What can hang from each mark:
K_59: K_15 K_141 K_570
K_15: K_59 K_239 K_731 K_880
K_699: K_5 K_731 K_880
K_494: K_5 K_30 K_699
K_570: K_15
K_239: K_15 K_570 K_880
K_30: K_15 K_141
K_141: K_30 K_59 K_239 K_570
K_731: K_239 K_494 K_570 K_699
K_5: K_570 K_880
K_880: K_5 K_239 K_570 K_699

Each row is shifted at random along 4 fixed directions that mean nothing.
Known rows, with every way that one mark hangs from another:
K_699{K_731{K_570{K_15{K_59}}}}: [   8 -182   -6  -11 -102  107  111 -106  -24  -16 -348  101 -236 -135
 -273 -339 -104  -72 -191   11  222 -159  -37   68  -46   41  -57 -340
  166  749  223  511  -62  149  110   83  262 -152  117  254 -267  276
 -156   72 -172  133  166  108 -179]
K_15{K_59 K_880{K_5{K_570} K_239 K_699}}: [-284 -116 -203  -40 -151  210   22  -63  147   27  -62  -78 -240  227
 -221 -294 -131  -88 -328  283   57  -72  -90  203  -49  449  302 -299
  332  499  139  188   75  -17   55  269  289 -106 -110 -184  396  117
  -84 -233   51  185  215   -5   -2]
K_731{K_239 K_570{K_15} K_699{K_5 K_880}}: [ -56 -236  -87  140 -282  220  161  -79 -159  215 -220 -179 -242  -12
  -40   26  136  -90  119   21  119  -53   58   57   26   95   36 -482
  233  526  103 -157  -99  142  -23  222  225  -52  119   26  126  268
   93  -24 -513 -407   20  -69  -93]
K_699{K_5{K_570{K_15{K_880}}} K_731{K_494}}: [  28 -293 -128  117 -189  173  411 -115   47  170 -261  -82 -412  -65
  -67 -142  160  184 -167 -106  312 -244  298  179  155  110  -41 -601
  192  875  170  239   31  326  108  179  538   14   76  149 -140  244
 -183 -183 -364  353  116  -76   64]
K_30{K_141{K_59 K_239{K_15{K_731{K_494 K_570}} K_880}}}: [ 166 -119   16 -151  -87  190 -109  -98 -253   95 -259  -63 -427  -90
  -87 -214 -254 -273   30  113  150   39   96 -137 -362  205  140  210
  147  514    7   27 -527   86  -10   81  270 -141  -96   90  140  149
  176   39 -335 -224   98 -326 -256]
K_30{K_15 K_141{K_239 K_570}}: [ -24   25   16  164  101  168   15   70  -90  -66 -237  203 -179  -87
 -201 -474 -334 -322  -24   -1   53  -86  -98   23 -268  122   95   75
  130  473  215  518 -483  -90   44   96   39 -101  245   -8 -168  252
  -79   25   28 -176  280  124 -232]
K_570{K_15{K_59{K_141} K_239 K_880}}: [ 348  -81 -559 -404   90  139   34 -384 -110  136 -248 -337 -151  -27
 -291 -208 -311 -110  -66  374  200 -240  328  -97 -191  338  -56  107
   65  324   69 -193 -260  276  -82  163  531 -268 -811  -19 -264  138
  -81   26 -301 -160  302 -251 -413]
K_239{K_570{K_15{K_59 K_731}} K_880}: [  17 -119 -169   47  -74  120   84 -179   10  -69 -328   49 -205  -55
 -265 -244 -201 -302 -265  -33  122   18  105  -59 -296  -29   68  191
  205  471  167  191  159   10  154  134  141 -221 -227  134 -259   89
   74  -12   73  -53  338  -23 -223]
K_494{K_5{K_880{K_239{K_15{K_731}}}} K_30}: [-109  -27 -284 -434 -274 -319   91 -168  -15  -20 -118 -235 -152 -276
 -366 -429   27   -2 -305   79  -32 -207  196   70  265  284  107  -50
  279  578  133  305   72  183   71  265  385 -232  -10  170  487  152
  -24 -163  255  228  460  208   31]
K_570{K_15{K_59 K_731{K_494} K_880{K_239}}}: [-157 -211 -400   -2 -300   67  357 -362   43   -3 -173 -138 -436  -68
 -263 -357  162  278 -248  124  115 -285   72  172  149  126  -31 -568
  358  848  190 -138  221  282  161  326  536 -326  -79  257  185  133
 -333   98 -120   79  346   39    5]
K_15{K_59 K_239 K_731 K_880{K_5 K_570}}: [ -52  -52 -631 -123 -265   10  -58 -376   -1   60  -64 -363 -192  129
 -173 -410  -86  -89 -199  525  -66 -105  217 -129   91  564  363 -167
  267  241  -54 -392  260   76   94  401  406 -410 -621 -102  452   64
  -54   43  -48 -101  431  -92 -126]
K_880{K_239 K_570{K_15}}: [ -27 -156   83 -120   69  235  181   -4  -42   42 -257  -20 -268   13
  -96 -187 -144  -59 -160  -21  169 -286 -326  328  -72   29  -71 -335
  184  755  215  264  -60  254   33   96  290    8    7  136 -237  113
  -96 -135  283  325  110  196 -231]
K_494{K_30{K_141} K_699{K_5 K_731{K_239{K_880} K_570}}}: [  22  -40 -169  -59 -316   69 -201  -35 -141  -15 -245 -128 -161 -185
 -183 -148  -50 -321 -112  -49   67    1  215 -127  114   79  274  -81
  236  342  121  523 -161 -111   25  201   60  -55  232  -79  347  289
  210  -41 -260 -326  209   42  -83]
K_59{K_141{K_30 K_239{K_15{K_731{K_494}} K_880}} K_570}: [-373  408 -377   93 -394  -31 -110  -28 -100 -255  -32  123   86 -334
 -399 -900 -290 -382 -368  219 -449   95   74 -542  -25  163  312  133
  222  183  193  109  116 -252  220  358  -39 -709  112  148  339  273
  -61  162   91 -539  598  299   36]
K_731{K_239{K_15{K_59{K_141}} K_880{K_5{K_570} K_699}}}: [-123  -63 -280 -173 -184  188  -93  -45   98   53  -98 -107 -297  156
 -124 -187 -249 -258 -305  246   46  130   24   72 -224  243  328   36
  322  435  120  145   14   -1    9  193  227  -97 -169 -184  168  111
  138 -295  -80 -122  219  -48  -52]
K_570{K_15{K_59 K_731{K_239{K_880{K_5}} K_494{K_699}}}}: [  -5  -41 -391 -534 -190   20 -353 -232 -238    9  -68  -85 -106 -175
 -419 -250 -279 -487 -294  238   52  102   60 -284 -162   48  150  114
  250  168  144   59 -224 -110   32  172  197 -244 -136  -29  109  156
  179  -19 -263 -422  388 -320 -396]
K_5{K_570{K_15{K_59{K_141} K_731{K_239 K_699}}} K_880}: [-202  -35 -204 -211  -77  110  -61 -129  -30  -48  -12  213  -49 -146
 -678 -692 -458 -354 -122  715  129 -113  133 -222 -134  206   83   10
  182  397  309  252 -470 -186  124  193  201 -140  -44   -2  -97  384
 -102   17 -166 -360  287  -22 -161]
K_570{K_15{K_59 K_239 K_731 K_880}}: [  77 -113 -532 -150  -64   49   25 -351  -51    7 -188 -140 -155  -53
 -397 -414 -223 -173 -188  307  121 -106  344 -212 -142  350   59   28
  126  349  102  -19  -16   57   80  238  378 -409 -512   73  -14  166
 -124  175 -193 -205  390 -192 -324]
K_141{K_30 K_570{K_15{K_731}}}: [  13   98 -294 -150  -87   12   38 -111 -342   24 -168 -171  -68  -11
 -106 -233 -149 -360   52  341 -101  -25    9 -168  -38  370   61  123
  189  169   -1 -186 -196   10   32  198  169 -469 -281   44  111  118
  -31   84  -36 -187  411 -315 -259]
K_494{K_30{K_15{K_731}} K_699}: [ -73  106 -323 -184 -321  -84   18 -166  -91  -68  -70 -221 -136   -6
 -144  -89  112 -200  -56  320  -53  -33  152   12  160  158  196   69
  396  270  114   82   54  -63   66  259   69 -283 -101  -37  417   21
   25   -4  122  -76  602 -103   94]
K_15{K_731{K_239 K_494{K_30}} K_880{K_570 K_699{K_5}}}: [-169    3 -269 -249 -345   37 -155 -142  -83   -7    5 -115 -147 -212
 -287 -459  -59 -141 -238  392   55 -183  -85 -134  287  262  266 -542
  261  505  210  110 -118  -32   87  312  213 -222   54  113  476  266
  -12  -41   67 -269  299   45  -73]
K_570{K_15{K_59{K_141} K_239}}: [ -14  -58 -191  114  -32  184  195  -83  142  -43 -260  131 -196   22
 -349 -482 -227  -25 -194   11  136 -205   67  132 -128   12 -116 -169
  193  747  282  387  -27  122  104  105  267 -199  -43  189 -316  219
 -211   62   60  -56  261  143 -130]
K_570{K_15{K_59{K_141} K_239 K_731{K_494 K_699}}}: [-207   57 -418  -21 -241   81 -100 -227  -52 -151  -37  131  -12 -191
 -621 -693 -311 -285 -198  391  -43  -81  170 -355  -38  112    8  -90
  184  357  297    7 -251 -158  150  264  135 -449  -22  192  -84  324
 -162  243 -120 -548  415   11 -147]
K_59{K_15{K_239} K_570}: [ -32   83 -393   77 -140  227  148 -202   38   58  -92 -251 -266  198
  -14 -161  -30  -59   97  456  -81 -140   -6   88 -179  267   67  -84
  234  388   81 -258   72  155    7  208  178 -241 -288 -209  -40   25
  -72    2  -79 -206  330  122   54]
K_59{K_141{K_30} K_570{K_15{K_880{K_5 K_239}}}}: [ -58  104 -342 -187  -62  204  -20   -2  -79  118  -49 -195 -108   63
 -144 -313 -211 -224 -255  385 -135 -102  -73    8  -66  248  127  -22
  237  259  145    0  205   38  -14  250  354 -341 -365 -264   59   97
  -56 -115  -28  -63  422 -107 -135]
K_494{K_30{K_141} K_699{K_880{K_570}}}: [  72  105  -25 -116 -145  210 -116  114  -75   67 -136 -159  -19  108
 -128   65 -142 -404  -24  217    9   -5  125   48  -31  188  302  171
  246  121   74  215 -271 -152  -53  202   15   39 -243 -233  263   61
  280 -139  150  -29  250  -99  -74]
K_570{K_15{K_59 K_239{K_880{K_5}} K_731}}: [ -89  -48 -537  -19 -193   41 -123 -204  -35   34 -106 -112 -100   74
 -270 -330 -208 -422 -331   90 -105  186  296 -237 -236  265  242  233
  253   61   40  -32  282 -135  102  286  154 -425 -335 -102  176   92
  126   31  -80 -278  459 -200 -252]
K_239{K_570{K_15{K_59}} K_880{K_699}}: [ -18  -19 -570  -37 -193  144   34 -326 -149   18 -297 -364  -32   68
  -33   19  -72 -291 -270   21 -122  106  203 -180 -151  111  221  109
  325   23  -48 -416  227   48    5  313  102 -357 -390  -31   87    7
  191 -147  -19 -158  394 -162 -216]
K_699{K_5 K_731{K_239 K_494}}: [ -72  -41 -190    1 -254   94  -19  -88 -129   51 -136  -75 -188  -92
  -80 -143   54 -227    6   44   75  -39   46 -185  -39  187  112 -385
  224  365  109   11  -62   45   26  228  133 -157  197  111  109  196
   38  -36 -450 -292  199  -23  -90]
K_731{K_699{K_5{K_570} K_880}}: [ -94  -57    0   53 -183   69  136  -51  -65   97 -179  -91   23  -55
 -239 -222  -48 -200   19   52   64 -113  277  -92   19  366  105 -157
   71  300   96   76 -282   28    8  253  185  -28   10   31  138  240
   62 -141 -279 -115   91  113   -8]
K_570{K_15{K_59{K_141{K_30}} K_731}}: [ -18  140 -562 -103 -264    1  146 -277 -145   -5 -135 -241  -85   37
 -167 -333  -16  -88  -85  439 -148 -111  228 -151  122  286   94  -19
  324  220   12 -306  189   80   73  333  296 -598 -421  109  234   41
 -148  120 -118 -197  543 -218  -46]
K_880{K_5{K_570{K_15{K_59{K_141}}}} K_239 K_699{K_731}}: [-218  -22 -401 -153 -206  166   -8  -70   55  -12  -75 -113 -168  129
 -135 -284 -150 -128 -469  274 -102  -80    8   35  181  298  226 -250
  337  329  136  255  224   19   35  303  278 -236  -90 -112  186  181
 -113 -210  -33  323  377   46  -93]
K_141{K_30{K_15{K_239 K_731{K_699}}} K_59 K_570}: [ 165  -65 -406  -13 -134  134   50 -278 -357   60 -198 -365 -350  201
  115  -99  -56 -157  369  526   37 -127  169  -46   34  707    5   81
  241  361 -115 -512 -502  169  -46  180  343 -328 -379   15  298  149
  -28   77 -300 -333  296 -504 -255]
K_59{K_141{K_30} K_570{K_15{K_239{K_880{K_5 K_699}}}}}: [ -16   17 -347   51 -115  361   34   95   38  187  -93 -193 -315  336
  124  -51 -164 -209 -241  175 -105   45  -16  208 -116  177  120   28
  329  435  117   12  223   78  -31  155  275 -233 -283 -306  -36   56
   93 -262   65 -106  384 -248  -34]
K_494{K_5{K_570{K_15}} K_30 K_699{K_880{K_239}}}: [ -73   72 -129 -386 -186  -46  -20  -11 -105  -49 -154 -136  122 -237
 -456 -281 -135 -223 -296 -116  -38 -209  193   31  332  154  136  -70
  231  342  172  593 -168   -8   24  178  123  -42  104   32  440  287
   89 -198  199  267  285  135 -143]
K_494{K_5{K_570{K_15{K_731}} K_880} K_30}: [  53  -78  -37 -453  -15  -87   58  -12  -40  135  -81   -8 -117 -163
 -470 -349 -213 -238 -149  281  223 -199  225  119   60  193   51   87
  204  536  196  553 -285   49   72   58  293   39  -81    0   93  222
   57 -259  172  320  326 -189  -50]
K_570{K_15{K_59 K_731}}: [-298   89 -341  144 -274  -46   57 -163  -14 -140 -108  114   59  -81
 -423 -562  -83 -286 -300  144 -161   62  147 -264  -60   80  153  -59
  292  210  166  120  305 -205  201  329    2 -522   46  170  170  137
 -119  210   26 -204  503   78  -60]
K_59{K_15 K_141{K_30 K_239{K_570 K_880{K_699}}}}: [ -38  233   15   46   -2  380  -63  116    6 -162 -231  107 -103   -7
 -100 -294 -419 -367 -157  143  -95  -72 -325    9 -244  105  130  152
  163  469  237  315 -337  -34   18   46  -48 -230 -162  -52 -188  170
  104 -196  290 -258  272   89 -178]
K_15{K_59{K_570} K_880{K_5 K_239}}: [-172   34 -213 -183  -42   87 -205  -72   61  -31  -70   42  -34  -46
 -450 -558 -330 -322 -374  318  -20  -63 -146  -88 -257  335  189    1
  151  292  226  349  114 -119   63  226  220 -218 -174 -161   72  160
  -60  -27  -21  -96  334  211 -220]
K_59{K_15{K_731{K_699} K_880{K_5 K_570}}}: [-282   81  -52   36 -202  201 -236   45   61  -38  139  100  -45   51
 -316 -337 -245 -517 -177  627 -102  106 -220 -103 -192  258  328  -11
  200  198  249   -3  -11 -313  114  254   -9 -235 -279 -322   72  117
  109  -13   88 -298  352  -13  -33]
K_699{K_731{K_494 K_570} K_880}: [ 116  -90  145 -186 -161  136   35  -97 -163  145 -230 -135 -222 -118
 -135  -48  -68 -184   93  176  184 -127   35  -51 -118  238   68 -274
  104  455  117   51 -430  174  -43  139  246  -47  -77   93  -75  235
   73  -10 -409  -49   88  -37 -122]
K_494{K_30{K_15} K_699}: [ 132  -38 -278 -284 -209  -11  195 -211 -105   73 -232 -403 -285   45
   45  172  224   61   66  122  129 -212  110  310  186  120   12 -116
  380  546   65   -8  -99  280  -38  168  297  -62 -152   19  226  -15
   -3 -178   58  135  417 -119   73]

Rows:
[ -80   91   98 -190   29  211 -267    2  -47 -122 -106  138  132 -180
 -392 -673 -487 -341 -412  264   -4 -207 -261 -145  -70  323   85 -196
  -24  351  281  595 -371 -103  -27  153  135 -123   13   -7   18  301
   12  -62  182  -10   88  316 -448]	K_141{K_59{K_15{K_880{K_239 K_570 K_699{K_5}}}}}
[-115   -5 -178   99   12  125    2  -62  -17  -56 -193  120   89 -146
 -494 -569 -349 -365 -248  -43   35  -19  192 -246 -274  100   53  -31
   67  318  248  340 -122 -136  101  185   92 -315  -38   72 -175  282
  -60  123   42 -258  279   37 -271]	K_570{K_15{K_239 K_880}}
[ -58  141 -239 -145 -369 -131  -31  -67  -29  -91 -110 -163  107 -208
 -308 -245   17 -261 -236   18  -94  -68  478 -123  410  252  343  -44
  299  169  121  574   -6 -122   68  272   19 -115  114  -57  518  286
  126 -166  -33  193  477  129   68]	K_494{K_5{K_570} K_30{K_15} K_699{K_731 K_880}}
[  85  -23 -174 -571  -24   25 -135 -167 -204  184 -135 -409  -86   62
   35  -52 -146 -183 -149  307   13 -189 -191   71   65  331  150 -180
  164  261  -13 -206 -209  254 -130  214  347 -115 -348  -50   89  -12
   99 -282  116  196  275  -82 -233]	K_880{K_5 K_570 K_699}
[ -78  -23 -168   76 -120    4  202 -224 -100  -72 -401 -102   27 -234
 -233 -367 -111 -186 -276 -355  -57  -86  158 -141  -99 -179   26  -56
  171  390  133   54  126  119  125  240  113 -276   63  254 -197  156
   33  -52  181  -30  321  244 -136]	K_239{K_570{K_15} K_880}
[  51 -104 -441 -271  -60    2  -61 -235 -113  135 -100 -242 -134  -16
 -255 -298 -193 -271 -212  238   31  -29  283 -200 -113  306  124   56
  125  216   60  -89   34   53   22  253  383 -369 -471  -83   48  108
    2   32 -148 -123  430 -302 -286]	K_570{K_15{K_239 K_731 K_880{K_5}}}
[  62  144 -354 -188 -169  -86   12 -221 -379  -61 -396 -303   59 -227
  -45 -400 -134 -193 -102 -226 -207  -50  241 -377   -3  449   81  151
  130  196 -164 -184 -236  201   -4  254  251 -515 -176  369  440  161
   73  -12 -113 -167  273  -76 -348]	K_141{K_30 K_59 K_239{K_15 K_880}}
[-107  -19 -515   35 -569  -43  118 -202  -18  -36 -174 -370 -268  -58
  -46   -2  310  -29 -218  124  -42   74  366 -103  256  125  303 -102
  418  443   27 -224  357   42  135  344  254 -312 -201   12  565   29
  113 -106  -26 -120  476 -186  224]	K_239{K_15{K_731{K_494{K_30 K_699{K_5}}} K_880} K_570}
[-328  -21   89  230 -395  173   86  -91   29  -75  -42   97 -246  -75
 -306 -381    3 -125  118  427  -29  -85 -182   11   -7  103  143 -459
  255  641  288   22 -199  -81  126  253    7 -214  239   27  192  303
  -67  206 -221 -555  169  279  117]	K_59{K_15{K_731{K_239 K_570 K_699{K_880}}}}
[ 109   84 -460   25 -128   11  104 -332 -362   -2 -305 -372  -77   33
    6 -449 -111  -83  182  231 -113 -189  256 -178   95  585   41  -62
  209  230 -134 -320 -388  188  -27  257  289 -440 -131  144  361  215
 -101   97 -125 -247  311 -179 -269]	K_141{K_30{K_15{K_239}} K_59 K_570}
[-168 -149 -239   49 -363  134  161 -195  -76   86 -231 -350 -408   91
  136   40  149   -1  -47   21  -22   71  -57  150  -67  104  247 -358
  404  609   21 -321  131  211    7  272  195 -230   51   17  364   81
   94 -105 -137 -253  175   30   87]	K_731{K_239{K_15 K_880{K_699}} K_570}
[  59 -187 -247 -132 -171    8  155 -389  -23   20 -276 -199 -423   11
 -239 -424  -50  165   63  368  216 -328   63  122   41  362   10 -314
  191  822   82   -7 -163  317   88  168  448 -258 -205  231  119  169
 -235  163 -136  -84  220   63  -64]	K_15{K_59 K_239 K_731{K_570}}
[ 250 -244 -524  -82 -155   91  273 -512  -13   75 -400 -497 -549  173
   90   54   66  139   68  147  194 -232  288  151  -74  363   62   26
  261  648  -95 -490  118  464   44  210  510 -197 -670  115   37  -41
   -2  -74 -130   -2  302 -122 -113]	K_15{K_59 K_239{K_570 K_880} K_731}
[-270  135 -394  -70 -138  182 -191 -126   21  -98  -10  -53   34   55
 -362 -421 -282 -361 -340  488 -162   19 -114 -193 -210  413  292   -9
  246   87  178   54  142 -223   29  322   53 -362 -246 -215  268  132
  -39   21  -16 -246  405  150 -172]	K_15{K_59{K_570} K_880{K_239 K_699}}
[-305  122 -258  -11 -186  145 -131   98   84 -108   65  112 -164  195
 -287 -367 -377 -483 -323  698 -183  232 -139  -51 -287  460  326  340
  335  188  210  145  -48 -315   43  245   45 -313 -283 -306  249  155
   49  -61  147 -192  456   -5 -119]	K_5{K_880{K_239{K_15{K_59{K_141{K_570}} K_731}} K_699}}
[-145  -70 -228   82 -191  -60  176 -259  122 -152 -240   72 -227  -66
 -408 -681  -95   76 -166   84   87 -267  121    7   50  250  -13 -276
  182  784  207  313   12  123  190  219  294 -338   60  357   64  204
 -301  191   79  -74  343  288  -33]	K_15{K_59 K_239 K_731}
[-128   41 -420 -193 -280  -87  -36 -247  -98  -99 -197 -297   56 -229
 -141 -390  -88 -147 -456  147 -165  -56  200 -327  234  332  295 -274
  137  237   54  -23  131   85   45  411  279 -443 -230  140  191  192
  -48  -35   38  122  410  250 -157]	K_239{K_15{K_880{K_570 K_699{K_731}}}}
[-166  102 -266 -234 -268  -70  -68 -310  -77  -75  -12  -73  -56 -309
 -497 -629 -183 -217  -83  490  -66 -171   58 -258   10   18  194 -209
  264  360  203  -83 -246  -17  106  253  116 -240  132   20  151  236
   44  -39  -36 -408  402  132    1]	K_59{K_15{K_731{K_239{K_570} K_494{K_5{K_880}}}}}
[ -83   37 -179 -199  -90    7 -164 -203  -15 -125 -140  139 -136 -206
 -486 -623 -354 -350 -198  311   58  -90  -71 -216 -277  169  103   84
  122  447  256  360  -51  -87  136  162  114 -255  -44  106  -79  221
  -45  140 -110 -394  351  288 -248]	K_15{K_59{K_570} K_731{K_239{K_880}}}
